[ 4.02  1.37  3.52  1.72 -1.82  4.42  5.81 -6.05 -4.56  2.42]
The third entry from the right: -6.05
Find the entry just left of the largest entry.
4.42
Find the 1st entry from the left.
4.02
The last entry -> 2.42

array([[ 0.14, -0.14,  0.05,  0.12, -0.06,  0.16,  0.12,  0.13,  0.03,
         0.12,  0.11,  0.14,  0.14],
       [ 0.00, -0.07, -0.04, -0.02, -0.06,  0.00,  0.00,  0.00, -0.04,
        -0.01, -0.01,  0.00,  0.00]])
The entry just right of 0.11 is 0.14
Find the minimum.
Answer: -0.14
Find the entry just right of the largest entry.
Answer: 0.12
The 1st entry in reading order: 0.14
Find the 2nd smallest entry.
Answer: -0.07
Find the entry just left of 0.03.
Answer: 0.13

[[-0.95 -2.17  1.03 -4.34  0.97  3.63  0.81  1.85  1.77]
 [ 1.49  1.67  0.44 -0.06 -4.09 -1.19 -4.16  0.34  2.64]
 [ 4.41  0.93  5.31  1.40 -2.42  0.94 -2.75  3.05  2.67]
 [-1.08 -1.66 -0.86 -3.18 -0.60  2.45 -1.46  0.08  1.81]
 [-3.96 -0.20 -5.63 -4.35 -2.10 -2.04 -2.64 -2.19  2.04]
 [-5.25 -3.84 -3.15 -7.85  1.93  2.96  1.49 -0.21  1.50]
 [-2.97 -1.00 -2.55  0.08  2.13 -2.24  1.88 -1.19 -1.46]
 [-4.35 -1.24 -4.01 -3.31  2.01 -1.73  1.99 -2.17 -2.04]
 [ 4.84  0.80  5.04  0.77 -2.15  2.97 -2.79  3.05  2.92]
 [ 4.01  0.30  5.28  0.84 -2.10  2.61 -2.49  3.37  3.62]]
What is the entry in the top-left corner?
A: -0.95
The entry just left of 0.81: 3.63
What is the largest entry in the last row?
A: 5.28
The entry just left of -4.01 is -1.24
What is the third smallest entry?
A: -5.25
The third-last entry, reading row by row -> -2.49
What is the last entry, reading row by row?
A: 3.62
The entry in the bottom-left corner -> 4.01
The fourth-last entry, reading row by row -> 2.61
The entry directly below 4.41 -> -1.08
What is the second smallest entry?
A: -5.63
The 3rd largest entry is 5.04
The first entry in the row that holds the largest entry is 4.41
The entry just right of 3.63: 0.81
What is the largest entry in the first column?
A: 4.84
What is the first entry on the diagonal from the top-right corner?
A: 1.77
What is the entry just left of the smallest entry?
A: -3.15
The largest entry -> 5.31
The smallest entry in the first row is -4.34
The second entry on the diagonal from the top-right corner: 0.34
The smallest entry in the last column: -2.04
What is the entry directly above 0.77?
A: -3.31
What is the top entry of the column that holds the largest entry?
A: 1.03
What is the entry just right of the largest entry?
A: 1.40
The entry directly above -1.66 -> 0.93
The bottom entry of the column that holds the smallest entry is 0.84
The 2nd-last entry, reading row by row -> 3.37
What is the entry just right of 5.04?
A: 0.77
The second entry on the main diagonal -> 1.67
What is the last entry in the row that holds the largest entry?
A: 2.67

array([[520, 471, 201, 219, 571, 673, 622],
       [253, 541, 188, 218, 656, 202, 396],
       [601, 657, 382, 555, 872, 654, 479],
       [560, 497, 716, 612, 412, 470, 528],
       [515, 480, 765, 646, 379, 483, 550]])
Give the 1st entry on the main diagonal.
A: 520
Give the last entry, reading row by row.
A: 550
The centre entry is 555
The largest entry in the first row is 673
The 3rd smallest entry -> 202
Give the minimum.
A: 188
Give the entry directly above the centre entry.
A: 218
Give the 3rd largest entry.
A: 716
Give the entry directly below 622.
A: 396
The entry in the bottom-left corner: 515
The entry directly below 520: 253
Give the entry directly below the smallest entry.
A: 382
Give the bottom entry of the column that holds the largest entry.
A: 379
The bottom entry of the column that holds the smallest entry -> 765
Give the entry just left of 201.
A: 471
Give the smallest entry in the first row.
A: 201
The entry in the top-right corner: 622
The 2nd entry on the main diagonal: 541

M =
[[6573 5721 4712 5072 5286 5969 6318 5242 5527 4937 4299 5475 5688 4682
  5059 5927]
 [5061 4095 5633 4862 4457 4442 6471 4960 4942 4870 5770 5751 4662 5087
  5592 5290]
 [3039 4459 5915 5317 4982 4205 3285 5871 5068 6195 7623 4868 4038 6552
  5529 4348]
 [2527 5825 9298 5209 3822 5290 5826 3165 6292 5151 2165 6850 6151 5938
  4991 4939]
 [5416 5874 4789 5546 5826 5939 4478 5369 5290 5681 5018 4842 5485 5441
  5148 3917]
 [4677 5290 6271 5290 4970 5632 5490 4826 5652 5290 4400 5787 5633 5325
  5176 5286]
 [5421 5966 4676 5546 6024 6030 4317 5298 6116 5720 4944 4840 5545 5582
  5080 3674]
 [5264 5365 5247 5141 5153 5315 5290 5426 5375 5296 5478 5149 5096 5320
  5199 5273]
 [5419 5360 5295 5008 5552 5503 5492 5265 5105 5325 5290 5103 5170 5216
  5005 5281]
 [5235 5455 5553 5188 5223 5407 5355 5272 5468 5360 5020 5526 5460 5078
  5094 5393]
 [5597 5445 5064 3586 6896 6278 6181 5272 4071 5695 5408 4267 3986 5463
  3681 5290]]
Find the entry just right of the smallest entry.
6850
Find the third largest entry.
6896
The entry just left of 5695 -> 4071
Find the entry just left of 4442.
4457
Find the third entry in reading order.
4712
Find the minimum.
2165
Find the first entry in reading order.
6573
Find the entry just left of 5141.
5247
Find the entry just left of the largest entry.
5825
The entry just left of 4712: 5721
The entry just left of 5020: 5360

B = ((98, 246, 78, 152, 196, 210, 197, 217, 161, 66, 170, 97), (98, 246, 78, 152, 196, 210, 197, 217, 161, 66, 170, 97), (98, 248, 79, 149, 200, 210, 198, 220, 162, 67, 170, 98), (176, 195, 253, 65, 224, 84, 177, 124, 163, 248, 79, 186), (174, 200, 251, 61, 234, 88, 176, 134, 162, 249, 85, 190), (99, 245, 76, 155, 192, 208, 197, 212, 161, 64, 167, 94), (98, 247, 79, 150, 199, 210, 198, 219, 162, 67, 170, 97), (98, 247, 79, 150, 199, 210, 198, 219, 162, 67, 170, 97), (100, 247, 78, 153, 193, 206, 197, 209, 162, 65, 163, 92), (98, 247, 78, 151, 198, 210, 198, 217, 162, 66, 169, 97), (98, 246, 78, 152, 196, 211, 197, 217, 161, 66, 170, 96), (99, 243, 78, 156, 188, 206, 197, 207, 160, 65, 164, 93), (174, 201, 250, 61, 236, 89, 176, 135, 163, 248, 86, 191))
Find the first entry in reading order.
Answer: 98
Find the entry just right of 100.
Answer: 247
Find the 3rd entry in reading order.
Answer: 78
The entry just right of the largest entry: 65
The entry just right of 188: 206
Find the 2nd largest entry.
Answer: 251

((6.13, 7.90, -0.83, -3.82, 0.86), (-5.39, -3.26, 1.52, 6.16, -2.28))
Give the entry just right of the largest entry.
Answer: -0.83
Give the entry just right of 6.13.
Answer: 7.90
